Here is a tiny trained network, its code and every weight. The questions are about switching its units off for an input and a target symbol, where a switched-off unit gives its printed mean instead of its output.

import numpy as np


def w(rows, s, z=0):
    codes = np.array(rows[::2]) - 128.0
    scale = np.full(codes.shape[1], s)
    scale[-1] = z or s
    return codes * scale


def norm(h):
    return h / np.sqrt((h * h).mean(-1, keepdims=True) + 1e-5)


def f(y):
    return y / 2 * (1 + np.tanh(0.7978845608 * (y + 0.044715 * y**3)))


def softmax(a):
    e = np.exp(a - a.max(-1, keepdims=True))
    return e / e.sum(-1, keepdims=True)


def log_softmax(a):
    a = a - a.max(-1, keepdims=True)
    return a - np.log(np.exp(a).sum(-1, keepdims=True))


def net(x, mask):
    ids = ['ΘΛΞΠΣΩαβεζημτφ'.index(c) for c in x.split()]
    T = len(ids)
    res = E[ids] + P[:T]
    r = norm(res)
    for j in range(3):
        rows = slice(4 * j, 4 * j + 4)
        q, k, v = (r @ M[0][rows].T for M in (Q, K, V))
        z = softmax(np.where(np.tri(T) > 0, q @ k.T / 4**0.5, -1e9)) @ v
        o = O[0][rows]
        res = res + np.where(mask[j], z, o[:, -1]) @ o[:, :-1]
    y = f(norm(res) @ A[0][:, :-1].T + A[0][:, -1])
    res = res + np.where(mask[3:27], y, B[0][:, -1]) @ B[0][:, :-1]
    return log_softmax(norm(res)[-1] @ U[:, :-1].T + U[:, -1])


Q, K, V, O, A, B = {}, {}, {}, {}, {}, {}
E = w([
[136,109,39,178,130,123,117,144],'Θ',
[105,101,92,187,78,92,97,70],'Λ',
[114,162,158,155,252,72,32,138],'Ξ',
[109,136,131,120,113,89,156,87],'Π',
[156,101,115,97,45,155,64,85],'Σ',
[129,119,125,95,87,76,98,154],'Ω',
[113,94,135,129,118,165,69,144],'α',
[103,161,98,133,150,117,161,167],'β',
[82,197,155,144,107,164,73,138],'ε',
[76,125,124,179,115,137,173,123],'ζ',
[79,218,110,126,142,163,161,121],'η',
[46,131,141,111,120,170,171,172],'μ',
[113,96,105,148,93,87,125,171],'τ',
[117,131,95,76,149,175,142,187],'φ',
],0.024)
P = w([
[255,144,224,127,111,88,153,130],'0',
[78,169,99,73,51,82,100,203],'1',
[73,166,95,79,45,68,101,177],'2',
[72,171,69,79,65,66,103,174],'3',
[67,165,67,81,65,62,104,171],'4',
[77,166,52,68,67,60,96,168],'5',
[76,173,20,65,79,74,106,162],'6',
[72,186,54,71,51,52,85,165],'7',
],0.008)
Q[0] = w([
[142,131,154,146,174,161,143,133],'head 1',
[145,36,80,141,94,128,167,110],'head 1',
[170,138,218,117,166,232,176,136],'head 1',
[123,109,118,149,119,124,109,160],'head 1',
[171,126,99,124,63,77,108,134],'head 2',
[181,57,161,138,142,104,154,37],'head 2',
[122,176,193,110,139,170,128,154],'head 2',
[196,39,171,159,164,160,164,110],'head 2',
[117,110,113,168,120,171,136,168],'head 3',
[97,143,141,139,133,155,117,248],'head 3',
[138,78,185,184,113,170,142,83],'head 3',
[172,85,162,157,163,216,148,102],'head 3',
],0.014)
K[0] = w([
[103,174,106,123,63,151,80,128],'head 1',
[63,111,103,66,191,100,97,85],'head 1',
[50,124,2,99,10,165,141,116],'head 1',
[166,173,112,136,170,114,64,132],'head 1',
[197,96,171,120,80,222,189,147],'head 2',
[75,99,86,140,12,175,147,156],'head 2',
[69,126,148,62,186,107,70,165],'head 2',
[38,128,31,55,49,139,129,132],'head 2',
[121,106,131,131,62,123,128,122],'head 3',
[186,128,156,165,36,198,191,210],'head 3',
[74,154,56,45,79,103,147,150],'head 3',
[29,128,25,80,55,119,96,161],'head 3',
],0.0096)
V[0] = w([
[203,73,125,54,175,112,85,106],'head 1',
[103,79,145,117,118,72,134,197],'head 1',
[137,101,36,60,123,166,131,128],'head 1',
[81,169,130,45,46,113,179,43],'head 1',
[155,125,192,57,162,168,157,191],'head 2',
[131,202,104,231,192,145,157,135],'head 2',
[80,114,117,220,52,166,111,163],'head 2',
[178,142,159,202,79,75,162,196],'head 2',
[147,112,177,151,105,143,176,135],'head 3',
[154,140,93,203,144,134,198,118],'head 3',
[129,181,135,126,157,62,100,139],'head 3',
[104,140,248,180,171,121,93,107],'head 3',
],0.011)
O[0] = w([
[152,98,100,189,254,107,184,56,184],'head 1',
[137,48,197,92,153,104,177,200,155],'head 1',
[170,194,177,239,127,189,202,97,2],'head 1',
[158,210,230,151,113,59,46,133,16],'head 1',
[183,84,151,141,205,235,150,146,108],'head 2',
[6,86,111,108,91,152,63,159,153],'head 2',
[141,95,25,46,31,109,135,133,88],'head 2',
[143,11,138,95,114,82,79,85,235],'head 2',
[150,86,145,140,141,92,65,198,121],'head 3',
[53,104,105,151,119,57,62,179,85],'head 3',
[77,180,140,75,182,165,132,78,233],'head 3',
[199,131,47,91,98,137,76,97,236],'head 3',
],0.009,0.0068)
A[0] = w([
[178,126,29,105,128,192,103,114,111],'neuron 1',
[114,111,149,95,196,39,160,110,148],'neuron 2',
[133,135,167,66,105,135,118,3,66],'neuron 3',
[172,73,132,153,139,120,223,125,100],'neuron 4',
[220,195,102,160,63,153,212,134,89],'neuron 5',
[142,133,156,105,114,74,125,180,72],'neuron 6',
[142,111,143,61,137,103,108,155,159],'neuron 7',
[108,146,68,136,197,124,120,155,125],'neuron 8',
[108,122,161,151,180,164,43,167,180],'neuron 9',
[77,154,138,116,128,54,98,65,114],'neuron 10',
[134,225,117,120,93,150,148,115,143],'neuron 11',
[149,102,132,114,97,58,97,55,114],'neuron 12',
[151,100,140,196,48,122,126,159,253],'neuron 13',
[90,152,84,58,79,109,79,145,177],'neuron 14',
[159,131,172,171,97,123,168,85,110],'neuron 15',
[123,180,101,164,138,70,171,207,160],'neuron 16',
[110,176,78,99,172,90,138,177,139],'neuron 17',
[154,142,93,55,105,63,114,123,54],'neuron 18',
[175,66,70,93,169,183,175,101,77],'neuron 19',
[173,178,134,183,77,63,169,152,122],'neuron 20',
[129,129,119,125,123,170,81,146,141],'neuron 21',
[211,112,189,116,146,141,150,128,33],'neuron 22',
[89,160,175,73,71,197,131,186,176],'neuron 23',
[80,160,92,129,139,185,171,109,159],'neuron 24',
],0.014,0.0068)
B[0] = w([
[156,108,155,223,179,146,83,180,206],'neuron 1',
[84,184,133,64,128,170,121,109,176],'neuron 2',
[129,240,170,136,211,142,102,156,164],'neuron 3',
[86,91,70,66,120,132,107,60,154],'neuron 4',
[160,48,160,191,105,40,100,83,175],'neuron 5',
[194,180,112,155,105,83,121,145,136],'neuron 6',
[118,138,182,123,154,169,142,168,178],'neuron 7',
[204,140,148,110,29,51,140,160,178],'neuron 8',
[96,97,148,226,67,93,132,143,178],'neuron 9',
[146,131,102,145,128,97,188,159,170],'neuron 10',
[229,85,97,143,100,98,51,22,150],'neuron 11',
[106,216,144,149,216,132,127,215,172],'neuron 12',
[183,182,145,155,5,150,254,46,168],'neuron 13',
[134,168,115,119,178,168,187,118,247],'neuron 14',
[101,110,123,115,128,142,129,25,153],'neuron 15',
[214,204,183,76,130,102,107,116,147],'neuron 16',
[216,122,173,117,83,145,183,124,169],'neuron 17',
[142,50,161,83,223,196,114,184,162],'neuron 18',
[81,165,151,145,93,56,132,229,204],'neuron 19',
[229,159,105,135,43,159,88,62,162],'neuron 20',
[91,181,135,175,146,181,128,119,153],'neuron 21',
[89,137,12,106,142,124,144,54,151],'neuron 22',
[180,122,99,239,171,111,130,67,165],'neuron 23',
[177,164,117,161,111,88,154,37,174],'neuron 24',
],0.0096,0.014)
U = w([
[69,169,5,204,225,40,122,93,2],'Θ',
[30,135,62,131,69,95,210,75,155],'Λ',
[87,148,135,70,234,67,204,25,63],'Ξ',
[200,137,173,179,83,214,232,181,104],'Π',
[105,94,185,221,195,158,255,67,123],'Σ',
[143,45,204,56,161,127,193,156,130],'Ω',
[206,166,82,151,99,75,138,30,186],'α',
[124,104,93,80,40,91,61,164,153],'β',
[125,141,219,180,186,19,86,156,197],'ε',
[61,209,67,240,88,147,100,95,101],'ζ',
[39,37,180,221,162,133,107,123,163],'η',
[198,35,50,203,167,41,126,145,72],'μ',
[173,237,55,59,55,103,179,157,20],'τ',
[147,144,100,123,153,221,92,127,211],'φ',
],0.0092,0.0056)

Each question gives the input, a string of symbols that net reads in full, and the target symbol t.
The units are the heads (4 rows each of Q, K, V and O) and the neurons (one row each of A and B). Each row of codes is followed by its name. A weight is (code - 128) times the scale printed after its matrix; where a second scale follows, it is the last column's (O, A, B and U).
mask holds one flag per unit, heads first, then neurons. A switched-off unit (its flag False) gives its mean, the last column of its rows in O or B, instead of its output. The means were averaged over made-up inputs and are rounded, as every weight is.
A unit's drop is (log p(t) with every unit on - log p(t) with that unit switched off) / (log p(t) with every unit on - log p(t) with every unit switched off).
The circuit of an input: a set's keep is (log p(t) with only the set's units on - log p(t) with every unit switched off) / (log p(t) with every unit on - log p(t) with every unit switched off). Starting from the 12 units with the biggest drops (on a tie, the unit counted first), units are removed one at a time, each time the one whose removal leaves the highest keep (on an exact tie, the one counted first), for as long as the keep stays at least 0.8.
units of the circuit, in order: the units of the circuit, biggest drop first
top k neurons: the k neurons with the biggest drops, biggest first
which heads matter: for each layer, one digit per head in row order, 1 if its drop is at least 0.15 and else 0, layers parted by /
drop of u: that unit's drop, to one decimal
input Π Π η Ω ζ Σ Π Ω, target ε: units of the circuit, in order	(head 1)
input α η α, target μ: which heads matter	111
input Θ Λ Θ Π ζ, target Λ: units of the circuit, in order	(head 2; head 1)
input Ω Π ε, target Ξ: which heads matter	010
input Λ Θ Σ α τ, target τ: which heads matter	010
input Θ Σ φ Σ Π Π, target Λ: units of the circuit, in order	(head 1; head 2)
input Θ τ Σ ζ Ω Σ Σ, target Λ: units of the circuit, in order	(head 3; head 1; head 2)
input Λ Σ Ω, target τ: which heads matter	110
input φ Σ Ξ Θ τ Σ μ, target Σ: units of the circuit, in order	(head 3; neuron 19)
input Π α Σ Ξ Σ α Ω, target Ω: which heads matter	000
input φ Σ Ξ Σ Λ, target Θ: units of the circuit, in order	(head 3; neuron 19; head 1; neuron 1)
input ε β Ξ Σ Σ Ω Ξ, target φ: which heads matter	101
input τ α η μ Θ β η, target Ω: which heads matter	010
input Π α τ, target ε: which heads matter	100
input η Σ α Θ Σ Σ, target ζ: which heads matter	110
input φ Π Π Θ Σ τ, target Σ: units of the circuit, in order	(head 1)
input Σ Σ Π Θ, target α: which heads matter	100
input Ω α η, target Ξ: which heads matter	010
input Θ Λ β β ε φ φ Θ, target Λ: which heads matter	011
input ζ Σ ε, target β: units of the circuit, in order	(head 2)
input ε τ Σ Σ Λ Π α, target φ: which heads matter	100
input μ τ ζ Ξ Θ Λ, target Θ: top 3 neurons	(neuron 19; neuron 1; neuron 24)
input Σ Σ Ξ Σ φ, target Π: top 4 neurons	(neuron 17; neuron 5; neuron 11; neuron 22)
input Θ Σ Σ Θ η, target Λ: drop of head 1	0.1
input μ ε Π Σ τ Σ Π, target Π: drop of head 3	0.2
